Below is a small trained network, with its code and all its weights. Each question gives an input and a class and asks what happens when units are switched off, that is, made to give their printed mean instead of their output.

import numpy as np


def w(rows, s, z=0):
    codes = np.array(rows[::2]) - 128.0
    scale = np.full(codes.shape[1], s)
    scale[-1] = z or s
    return codes * scale


def norm(h):
    return h / np.sqrt((h * h).mean(-1, keepdims=True) + 1e-5)


def f(y):
    return np.maximum(y, 0)


def log_softmax(a):
    a = a - a.max(-1, keepdims=True)
    return a - np.log(np.exp(a).sum(-1, keepdims=True))


def net(x, mask):
    res = np.array(x, float).reshape(1, 7) / 4 @ E
    u = 0
    for l in range(2):
        y = f(norm(res) @ A[l][:, :-1].T + A[l][:, -1])
        res = res + np.where(mask[u : u + 10], y, B[l][:, -1]) @ B[l][:, :-1]
        u += 10
    return log_softmax(norm(res)[-1] @ U[:, :-1].T + U[:, -1])


A, B = {}, {}
E = w([
[111,149,74,106,41,75,57,73,109,65],'x0',
[203,202,203,138,160,105,154,121,78,154],'x1',
[152,170,86,182,192,201,188,157,127,69],'x2',
[254,163,185,164,100,90,25,183,187,47],'x3',
[131,45,111,84,81,191,122,147,164,56],'x4',
[157,143,89,104,206,106,151,100,227,93],'x5',
[89,75,178,134,163,188,51,15,48,64],'x6',
],0.0062)
A[0] = w([
[192,160,160,122,216,143,107,103,192,79,252],'L0N1',
[59,152,100,190,116,63,100,108,159,141,218],'L0N2',
[209,138,179,121,151,152,177,135,148,74,74],'L0N3',
[155,99,161,98,145,112,115,82,88,146,173],'L0N4',
[111,202,253,160,137,34,118,162,144,173,234],'L0N5',
[155,71,172,80,52,89,164,159,105,205,248],'L0N6',
[127,81,172,151,127,108,182,138,123,182,86],'L0N7',
[186,181,88,168,83,125,193,122,154,85,164],'L0N8',
[117,149,159,89,85,94,77,92,85,108,73],'L0N9',
[72,86,120,144,114,105,152,128,93,148,103],'L0N10',
],0.0078,0.0017)
B[0] = w([
[220,143,194,32,213,254,164,210,179,80,232],'L0N1',
[125,136,184,95,136,189,132,117,100,119,200],'L0N2',
[98,159,146,157,123,157,167,104,170,131,194],'L0N3',
[160,152,139,114,137,104,65,86,127,127,183],'L0N4',
[97,91,81,96,148,146,138,125,188,110,253],'L0N5',
[48,188,109,131,136,120,96,157,180,159,225],'L0N6',
[186,112,125,154,144,143,90,136,188,63,174],'L0N7',
[143,76,97,158,147,153,107,107,101,111,200],'L0N8',
[88,124,141,90,141,157,119,111,112,149,203],'L0N9',
[181,183,169,145,168,119,139,149,130,150,182],'L0N10',
],0.0091,0.0063)
A[1] = w([
[41,140,85,133,72,175,73,86,98,89,234],'L1N1',
[128,117,149,74,81,95,59,110,158,70,95],'L1N2',
[65,234,47,176,105,127,132,168,178,104,151],'L1N3',
[166,193,179,56,106,118,174,188,100,104,173],'L1N4',
[88,120,203,139,90,133,146,156,204,215,222],'L1N5',
[123,136,137,173,231,145,239,85,123,176,157],'L1N6',
[78,59,196,119,120,154,107,86,146,113,250],'L1N7',
[172,122,137,170,160,123,206,114,146,247,123],'L1N8',
[203,89,128,121,128,183,145,138,140,67,153],'L1N9',
[212,255,74,127,177,150,213,121,190,93,222],'L1N10',
],0.0077,0.0015)
B[1] = w([
[147,104,113,150,47,84,193,148,77,170,206],'L1N1',
[93,124,151,176,163,161,191,98,39,66,178],'L1N2',
[82,102,144,215,156,77,84,195,132,189,189],'L1N3',
[36,142,169,90,168,167,174,175,192,99,168],'L1N4',
[95,182,159,33,142,131,54,158,254,113,186],'L1N5',
[109,158,146,119,131,135,62,23,71,68,201],'L1N6',
[216,173,122,146,170,114,177,115,119,75,193],'L1N7',
[153,149,175,144,135,203,160,76,125,36,161],'L1N8',
[149,181,85,160,151,121,132,214,187,112,206],'L1N9',
[221,122,149,88,177,151,90,46,127,93,255],'L1N10',
],0.0075,0.0098)
U = w([
[187,94,68,211,101,126,140,165,132,204,63],'0',
[128,91,128,164,3,107,187,148,31,112,103],'1',
[39,180,133,88,82,40,61,228,194,247,165],'2',
[168,66,49,190,77,50,168,245,104,102,58],'3',
[153,208,168,91,229,208,90,146,238,22,184],'4',
[190,135,96,162,120,68,63,144,159,254,3],'5',
[101,184,157,121,165,115,76,9,5,117,162],'6',
],0.0089,0.0046)

Each question gives the input, the list of numbers given to net, and the class t.
The units are the neurons (one row each of A and B). Each row of codes is followed by its name. A weight is (code - 128) times the scale printed after its matrix; where a second scale follows, it is the last column's (A, B and U).
mask holds one flag per neuron, layer by layer. A switched-off neuron (its flag False) gives its mean, the last column of its row in B, instead of its output. The means were averaged over made-up inputs and are rounded, as every weight is.
A unit's drop is (log p(t) with every unit on - log p(t) with that unit switched off) / (log p(t) with every unit on - log p(t) with every unit switched off).
The circuit of an input: a set's keep is (log p(t) with only the set's units on - log p(t) with every unit switched off) / (log p(t) with every unit on - log p(t) with every unit switched off). Starting from the 12 units with the biggest drops (on a tie, the unit counted first), units are removed one at a time, each time the one whose removal leaves the highest keep (on an exact tie, the one counted first), for as long as the keep stays at least 0.8.
units of the circuit, in order: the units of the circuit, biggest drop first
k most important neurons: the k neurons with the biggest drops, biggest first
top k neurons in layer l: the k neurons of layer l with the biggest drops, biggest first
drop when u is switched off: that unit's drop, to one decimal
input [-1,-8,-8,-2,2,-4,4], class 6: 2 most important neurons : (L1N9; L1N2)
input [1,8,-6,-1,4,-1,-2], class 2: units of the circuit, in order : (L0N6; L0N1)
input [-4,3,-7,4,-4,-2,-6], class 2: 3 most important neurons : (L0N6; L0N1; L1N3)
input [-1,5,1,-1,2,-4,-7], class 2: units of the circuit, in order : (L0N6; L1N3)
input [6,8,-7,-7,4,-1,-1], class 2: units of the circuit, in order : (L0N6; L1N10)
input [5,-2,8,-3,-4,-5,-7], class 6: most important neuron : (L0N1)
input [5,4,0,0,-6,-2,-2], class 2: 4 most important neurons : (L0N1; L1N10; L1N6; L1N3)
input [3,-5,-3,7,3,-2,5], class 1: top 2 neurons in layer 1 : (L1N1; L1N10)
input [8,-4,-7,6,3,-8,7], class 1: 2 most important neurons : (L1N1; L1N10)
input [7,-3,-8,-1,-3,-1,1], class 6: 2 most important neurons : (L1N2; L0N2)
input [1,8,0,1,2,-8,-3], class 2: 2 most important neurons : (L0N1; L0N6)
input [4,1,6,-8,-2,-2,-5], class 6: units of the circuit, in order : (L0N1; L1N6)
input [6,5,-7,1,0,-7,1], class 2: 3 most important neurons : (L0N6; L1N10; L1N6)
input [3,2,-5,-5,-4,6,1], class 6: units of the circuit, in order : (L0N1; L1N9)
input [5,-3,-8,-1,4,-2,3], class 6: top neuron in layer 1 : (L1N2)
input [7,-7,0,0,7,-4,-5], class 1: units of the circuit, in order : (L0N1; L1N1)
input [3,-2,-8,-6,2,3,-7], class 2: top 2 neurons in layer 0 : (L0N1; L0N6)
input [-1,6,8,-6,-4,-6,0], class 6: 2 most important neurons : (L0N1; L1N6)
input [7,2,4,0,-6,-7,3], class 1: top 4 neurons in layer 1 : (L1N1; L1N10; L1N6; L1N5)
input [8,-7,3,-7,0,4,-5], class 1: most important neuron : (L0N1)
input [5,6,8,-8,-7,-7,-5], class 6: 2 most important neurons : (L0N1; L1N6)
input [-2,5,4,-7,-1,-2,2], class 6: 2 most important neurons : (L0N1; L1N6)
input [7,3,-8,2,-2,4,-8], class 2: drop when L0N1 is switched off : 0.4
input [6,-7,-3,7,6,-2,7], class 1: drop when L1N1 is switched off : 0.2
